In the rows, 128 means zero.
Each row is followed by its class.
[163 121 116  99 140  80 159 168 100 103 160 125 181  96 149 194 137 124
 114 121 132 155  75 112  70 213  70 141 104  53 153  96 127 119 131 143
 162 110 129 118  99  96 149 153 127]	U
[167  59 167 120 187 122 167 175 121  24 107 164 124 101 162 128  96 121
 111  75 104 166  46 100 121 162 159 110 112  46 147  84 124 130  72  97
 149 123  89 146 135 136 109 144 172]	M
[168  63 165 122 180 136 162 168 117  24 100 157 123 109 153 121 109 116
 108  71 108 155  55  96 117 151 159 109 123  65 159  76 120 128  68  84
 143 126  91 135 130 133 112 153 160]	V
[166  60 165 121 179 122 166 176 128  21 104 151 127 100 151 129 110 115
 104  74 106 160  51 102 115 156 163 107 118  50 154  79 119 128  72  81
 148 117  87 140 137 135 107 158 168]	U
[146  94 110 122 163  88 160 182 108  80 162 113 160  74 161 166 118  94
  79 102 135 143 105  99  71 222  59 132 107  63 145  94 122 127 125 118
 159  97 124 131 121 101 117 158 127]	U
[149  66 166 115 168 123 159 169 125  55 126 159 126 113 156 137 113 103
 115  87 120 156  51  84 126 169 154 136 111  44 147  98 126 150  69  88
 145 110  72 153 131 138 126 140 179]	M
[145 104 107  92 159  81 164 165 103  89 162 115 183  91 149 166 113 111
  98 126 148 144 110 111  81 209  62 140  89  68 132 103 126 117 130 134
 160 103 115 132  97 104 133 140 133]	U
[164 123 118  84 156  80 162 170  92  95 154 131 169  85 148 192 124 129
 115 118 140 155  75 100  84 213  81 136 101  51 146 103 121 110 140 152
 168 122 131 117 110 105 143 133 145]	M
[185  79 153 111 180 137 181 150 126  17 104 155 137 103 153 114 116 129
 121  52 118 158  48 116 126 153 142  96 117  79 164  75 119 133  76  79
 152 127  92 138 139 125  83 165 159]	L
[187  69 160 117 184 135 179 152 134   9 107 160 135 102 150 114 111 123
 123  60 113 156  42 114 131 150 153  95 120  78 156  78 115 127  81  66
 157 132  88 135 140 142  86 162 153]	V
[137  57 161 113 178 119 157 172 129  47 134 156 138 136 165 125 100 103
 107  96 120 149  62  91 124 160 151 134 109  53 140  91 132 145  50  80
 143 106  72 149 125 126 117 152 173]	Y
[154 121 110  89 158  73 162 177  95  96 170 129 183  98 150 200 127 120
 108 122 132 153  84  96  78 222  73 149  96  49 147  99 127 122 128 153
 151 111 129 119  91  97 151 140 139]	A
[167  61 160 123 178 123 164 172 129  21 103 160 112  94 157 124 110 113
 109  71 100 159  45  97 121 160 158 105 120  54 155  81 124 132  68  83
 143 117  84 139 140 136 106 162 162]	U
[144  61 152 116 173 123 162 165 129  35 124 159 134 124 161 123 106 112
 108  81 120 160  70 103 116 162 132 122 111  63 151  89 135 144  58  94
 147 108  79 142 127 121 110 154 176]	L
[166  60 164 122 181 128 169 172 120  21 107 157 136 102 159 124 109 121
 102  64 110 163  54  97 115 160 158 110 113  54 150  80 118 127  64  87
 149 120  96 142 132 123 103 150 172]	L
[132 117 107  89 165  92 166 174 107  90 184 120 177  99 152 163 104 105
 104 119 149 140 107 104  89 219  65 143  95  60 124 107 127 116 128 138
 164 119 119 121  96 102 134 139 141]	V
[183  81 144 105 176 135 178 144 133   4 107 148 134 106 149  96 106 128
 119  61 124 146  59 122 111 145 145  91 124  96 171  73 127 116  77  60
 165 128  98 135 148 137  92 173 154]	U
[148  61 155 118 175 117 160 168 131  42 129 153 127 117 158 129 117 109
 110  82 118 156  65  94 117 165 142 131 113  55 146  90 133 146  58  88
 141 104  80 143 125 127 121 150 176]	C
[141 100 107  91 166  89 171 164  95  88 142 110 180  85 151 155 112 101
  82 119 148 143 103 115  84 210  68 137  86  75 135 100 124 114 126 130
 156  96 106 132 111 113 111 131 138]	A
[196  87 147 103 176 132 174 145 122  11 101 153 129 100 156 121 103 126
 123  68 131 147  53 114 106 157 149  93 126  79 166  85 123 117  75  60
 155 126 104 135 141 150 110 165 150]	H
[143 102 118  90 165  92 163 168 100  87 141 114 167  84 149 148 111 100
  87 121 152 147 100 112  92 208  84 139  92  58 134 105 117 119 126 129
 156 105 104 136 111 114 117 139 147]	U
[143 107 117  79 171  80 170 167  94  91 142 121 165  85 146 161 107 103
  93 117 147 138  90 101  91 213  89 141  92  56 131 109 118 111 128 129
 158 111 122 125 109 116 126 122 138]	A
[153 105 108 113 161  96 162 175  92  87 165 116 176  86 161 172 115 110
  83  96 147 144 110 100  68 224  55 136 102  67 151  92 121 126 121 128
 158 100 135 132 108  90 119 152 126]	L
[145 109 103  88 160  92 165 154  95  89 153 103 177  82 149 156 110 111
  88 124 168 143 111 108  65 209  63 145  96  80 142 104 124 109 125 120
 165 107 120 129 111 108 129 136 140]	C
[135 121 116  88 163  84 165 176 110  86 181 125 167 108 155 170 108 107
 104 112 143 143  93 108 107 224  68 134  98  49 126 105 118 122 125 148
 164 122 119 117 100 101 135 135 148]	U
[148  61 159 123 169 120 156 173 125  41 138 164 134 132 155 140  98 120
 108  83 114 155  65  93 121 162 155 128 113  52 147  89 130 146  61  88
 151 110  86 147 119 130 124 145 172]	M
[159  55 170 119 169 137 162 165 125  46 118 150 140 115 154 119 119  98
 110  80 114 151  53 100 122 161 161 128 117  55 153  93 124 151  67  69
 147 112  69 151 131 133 113 156 163]	V
[138  62 147 112 174 112 165 173 133  37 130 148 127 118 167 127 101  94
  99  87 113 154  64  96 117 162 133 129 111  58 145  90 133 149  53  87
 139 104  75 144 128 131 116 144 172]	A
[162  62 160 115 173 129 168 162 129  33 126 155 143 117 164 123 105 109
 114  85 120 155  64  99 117 154 135 121 111  64 151  85 124 137  63  78
 149 117  76 148 126 135 120 146 162]	V
[134 104 112  96 159  88 167 159 103  91 153 106 181  93 148 156 118 104
  89 120 152 153 106 116  79 208  67 144  84  68 140 103 127 124 132 138
 158 109 104 135 104 105 122 136 139]	U
[150  58 155 121 172 126 163 171 126  38 133 156 136 118 159 136  96 113
 105  86 120 159  71  92 115 158 148 121 110  53 149  92 128 149  66  85
 147 108  80 152 126 138 118 145 172]	M
[144 110 107  86 165  90 174 159  95  88 149 109 179  91 152 160 107 107
  89 119 158 144  97 112  88 211  74 139  90  69 135 106 120 110 128 131
 160 111 116 129 105 111 120 126 144]	A
[175 126 114  93 146  83 162 164  90  94 156 125 171  79 147 192 125 128
 111 112 137 154  74 109  78 215  67 134 101  55 154  96 122 119 138 141
 165 116 136 119 104 104 148 141 130]	M
[144 105 119  88 168  92 162 166  92  86 166 116 195 102 150 168 102 115
  98 126 151 149 109 108  82 205  87 146  88  61 134 102 117 107 123 137
 166 123 115 132  92  99 133 128 144]	V
[171  63 152 119 167 135 168 150 130  27 103 149 113 110 146 118 113 114
 102  55 124 145  59 111 116 160 134 102 125  76 161  81 134 138  66  59
 153 107  87 136 142 144 103 161 145]	C
[140 117 108  87 169  93 169 172  99  93 181 128 176 113 151 177 105 117
 104 105 148 143  99 104 101 220  65 134  93  59 128 100 123 123 122 149
 159 120 124 121  95  95 121 135 141]	L
[148 109 110 103 163  85 156 178  96  99 174 122 181 101 155 187 123 115
  94 118 142 156  99 101  74 220  74 136  99  52 141  94 126 124 120 137
 154 105 131 123 101  98 132 146 143]	C
[173  63 151 124 181 126 167 165 125  26 111 143 129  96 152 129 110 111
 103  69 127 157  60  98 105 157 133 116 121  72 159  77 122 133  67  67
 145 112  92 139 135 132 112 156 157]	C
[157  58 148 110 174 120 171 156 140  15  79 150  94  97 160  94 105 109
 105  72 125 137  54 119 108 145 125  95 125  77 151  91 147 132  67  61
 149 102  82 133 157 166 105 163 154]	H
[158 106 119 104 164  86 169 161 104  91 135 114 167  78 157 158 121 101
  98 107 151 149  88 121  79 213  69 137  96  66 138  96 121 122 135 129
 154 115 120 131 108 114 120 142 124]	H
[150 103 115  89 162  93 162 165  91  95 155 114 177  91 148 165 105 106
  87 126 158 139  99  98  80 215  80 151  93  60 135 106 118 111 122 120
 161 112 123 132 100 106 139 138 133]	Y
[133 122 103  81 166  86 162 175 102  87 199 120 187 106 159 181  90 110
 106 130 156 139 110  96  90 219  66 132  91  57 125 107 117 110 117 138
 165 117 123 128  96 112 139 130 140]	U
[153 100 112 123 158  88 160 179 104  87 154 114 169  82 162 172 128  99
  78 100 135 144 104 110  62 229  52 136 107  66 145  90 122 130 128 126
 153  96 131 127 113  99 124 163 121]	H
[164 119 112  84 158  80 156 178  76  90 162 124 188  86 156 201 118 133
 109 126 138 148  81  95  66 212  81 136  99  50 145 105 120 109 117 146
 161 107 136 123 101  98 145 138 135]	L
[153 103 116 108 162  89 162 165 109  80 140 108 158  72 159 162 123 100
  85 101 146 141  97 106  69 225  54 137 106  69 146  97 126 121 128 123
 152 102 123 129 122 112 125 159 130]	H
[175  57 166 121 186 126 170 171 129  28 105 157 122 101 155 126 112 109
 104  68 114 156  44  94 124 163 151 112 119  56 149  79 118 132  72  76
 145 120  91 138 140 132 103 162 159]	Y
[153 102 112 124 151 101 163 169  99  89 169 115 179  92 153 177 121 119
  78  95 137 151 108 104  68 225  45 142 100  70 155  86 128 131 128 137
 159  98 126 130 110  88 128 156 131]	M
[156  65 162 121 180 118 166 170 130  34 123 161 134 117 169 133 105 110
 117  85 115 163  57 100 113 170 146 123 113  45 142  90 127 135  63  96
 141 122  90 142 121 132 129 149 175]	H
[137  99 108  91 169  83 169 171  91  87 137 113 173  86 152 161 115 107
  84 126 141 147  91 109  78 203  81 140  87  62 131 106 131 117 125 135
 152 100 107 131 109 112 118 129 146]	A
[141  63 147 111 182 112 170 176 128  28 121 152 128 120 166 128 101 106
 104  89 107 157  58 100 116 159 148 121 110  54 144  88 135 136  60  94
 141 112  78 142 126 132 111 144 181]	A
[145  93 110 129 160  99 166 177 108  90 163 105 168  82 156 167 129 101
  67  85 138 151 105 109  74 232  45 134 105  65 154  84 121 141 129 124
 151  96 125 127 113  93 111 164 124]	C
[181  82 148 112 174 127 174 144 133  23 127 165 140 120 158 128 104 129
 131  68 130 152  57 109 114 162 138 105 122  76 164  85 124 130  72  69
 155 131 109 134 127 140 119 165 150]	H
[169  64 164 124 179 125 161 181 121  37 110 159 130 104 161 141 113 108
 106  76 113 158  48  92 115 168 159 117 118  41 142  87 117 134  63  81
 137 113  87 145 128 140 120 154 163]	H
[160 129 115  83 143  75 153 169  85 101 161 127 174  83 151 194 118 125
 107 126 140 149  82 100  66 216  70 143 101  53 152 102 123 111 131 142
 173 116 139 118 108 103 158 135 131]	M
[129 124 110  89 164  83 162 176 106  98 192 138 168 121 147 183  98 123
 110 109 148 141 108 103  97 226  51 142  96  53 131 100 128 120 126 161
 166 114 137 115  91 101 144 132 141]	M
[173  60 165 119 182 125 162 173 123  26  95 151 123 101 161 127 108 107
 103  73 118 157  50 104 118 159 163 110 119  50 149  83 118 132  63  78
 139 115  85 144 135 143 110 154 167]	H
[172  62 163 127 177 128 168 170 126  23 104 160 122 104 155 129 104 124
 107  63 103 165  47 107 119 161 150 104 116  55 157  76 130 135  75  89
 147 116  88 143 135 137 106 155 163]	M
[175  55 173 125 179 132 166 177 130  33 109 160 136 107 151 136 111 114
 107  74 115 158  45  90 129 157 161 116 117  49 144  78 114 130  64  74
 142 113  84 141 129 132 112 161 165]	Y
[151  95 116 129 154  97 164 170 109  95 170 120 175  92 148 182 126 114
  83  86 126 155 104 109  82 235  43 138  97  63 156  80 126 139 136 143
 153  98 128 133 104  89 121 163 126]	M
[146  95 123 109 174  88 170 168 108  88 149 115 175 100 159 164 109 109
  93 106 146 149  99 119  89 218  74 134  92  57 132  95 122 126 131 137
 146 111 120 136  96 113 117 141 134]	H
[149 110 116  89 170  86 167 165  94  90 158 115 175  92 154 164 111 106
  99 121 151 146  98 106  84 211  73 147  92  60 133 106 119 115 132 136
 161 122 119 129  99 104 132 124 137]	V
[142  61 154 116 179 117 165 173 131  40 129 159 125 124 163 130 102 106
 102  88 119 156  61  92 126 164 142 125 108  47 142  91 129 143  63  86
 145 115  78 142 124 128 116 151 172]	Y
[164  65 141 118 173 120 173 152 137  10 104 158  97  99 155 111 101 122
 105  56 115 152  55 115 121 156 124  92 118  80 154  82 142 132  77  81
 160 116  92 132 150 151  93 153 154]	M
[143  66 144 110 177 113 167 162 129  26 125 151 134 121 168 131 104 121
 108  82 118 168  72 101 109 156 129 120 105  64 154  85 137 133  60 106
 147 119  82 142 125 116 110 146 184]	L
[141  98 111 122 161  87 161 177 108  90 160 116 165  84 165 171 121 101
  81 102 139 143 103 106  70 230  41 142 102  63 146  91 126 132 122 133
 150  95 123 129 114 102 124 162 126]	H
[148  99 116  97 161  88 161 161  94  92 151 107 178  79 144 166 123 108
  86 114 157 149 100 101  74 215  76 151  93  67 138 103 118 118 125 127
 158 106 120 131 104 107 132 132 135]	C
[170  66 159 120 178 136 160 163 108  23  97 159 124  94 156 130 108 122
 115  72 114 155  50  82 119 150 164 101 123  72 157  84 113 128  63  85
 140 123  97 137 130 130 109 151 161]	L
[177  73 168 114 170 143 162 163 108  32  97 166 130 107 154 129 107 129
 122  72 115 147  50  87 115 153 156 106 127  65 161  81 116 128  61  80
 144 119 100 138 127 129 123 156 156]	L
[172  66 168 123 182 125 163 172 126  32 114 161 111  99 149 135 113 107
 105  57 113 158  43  91 129 174 156 119 124  46 153  83 110 141  62  76
 144 119  96 135 134 136 111 151 158]	C
[149  95 111 127 158 100 163 180 107  87 162 111 166  87 161 162 124  94
  72  95 132 149 106 111  75 224  45 140 104  66 150  84 124 139 126 126
 152  99 115 130 111  93 114 161 124]	V
[167  66 148 112 175 136 175 162 131  20  98 146 115  97 150 111 108 104
 101  68 128 150  56 109 128 146 148  93 118  70 155  85 121 134  75  57
 150 113  69 144 148 155  89 157 160]	U
[161  65 154 114 183 125 164 175 119  23 111 159 132 103 161 128 101 120
 106  77 115 158  59  93 108 159 146 114 116  58 150  85 125 124  60  87
 148 115  92 140 135 123 109 155 171]	L
[172  68 166 124 174 138 162 163 113  33 112 159 121  92 161 130 105 111
 119  76 108 152  49  84 130 165 161 108 122  58 157  84 107 134  74  86
 142 137  93 137 124 132 119 151 155]	V
[193  76 152 108 172 147 178 145 128  14 105 154 143 108 142 110 106 129
 122  63 131 145  58 116 111 140 137  97 128  92 172  74 123 117  77  50
 162 125  95 132 140 141 106 170 144]	V
[188  90 142  99 173 133 177 141 120  10  97 155 132 105 147 111 113 138
 125  60 128 151  51 119 110 149 139  95 124  92 172  80 130 117  78  72
 163 129 103 130 141 129  98 168 157]	L
[169  60 172 126 173 132 163 173 133  39 107 160 132 117 158 129 110 108
 111  70 119 153  50 104 115 165 140 118 124  52 154  78 122 141  62  76
 139 113  89 143 129 139 124 165 155]	H
[169  62 167 113 179 130 160 175 125  39 100 169 111 111 145 122 109 105
 101  74 123 143  45  90 133 160 155 118 126  51 144  90 119 136  63  62
 147 109  86 134 142 138 110 164 158]	Y
[135 126 101  91 165  83 162 179 101  91 188 131 160  96 157 173 105 106
 104 103 145 134  94  97  96 230  44 143  99  58 126 104 123 125 113 144
 160 110 133 116 100  94 133 140 130]	L
[145  58 159 119 185 110 163 177 129  35 120 155 131 111 173 132  97 107
 108  94 117 158  61  94 112 160 148 124 109  44 141  91 124 136  59  88
 139 115  83 147 127 137 121 145 177]	H
[141  98 106 124 159  86 163 187 101  86 171 118 167  89 163 180 110 105
  73 101 128 137 101  95  67 233  44 144 106  60 153  90 130 135 118 123
 151  90 129 126 110  94 129 159 118]	A
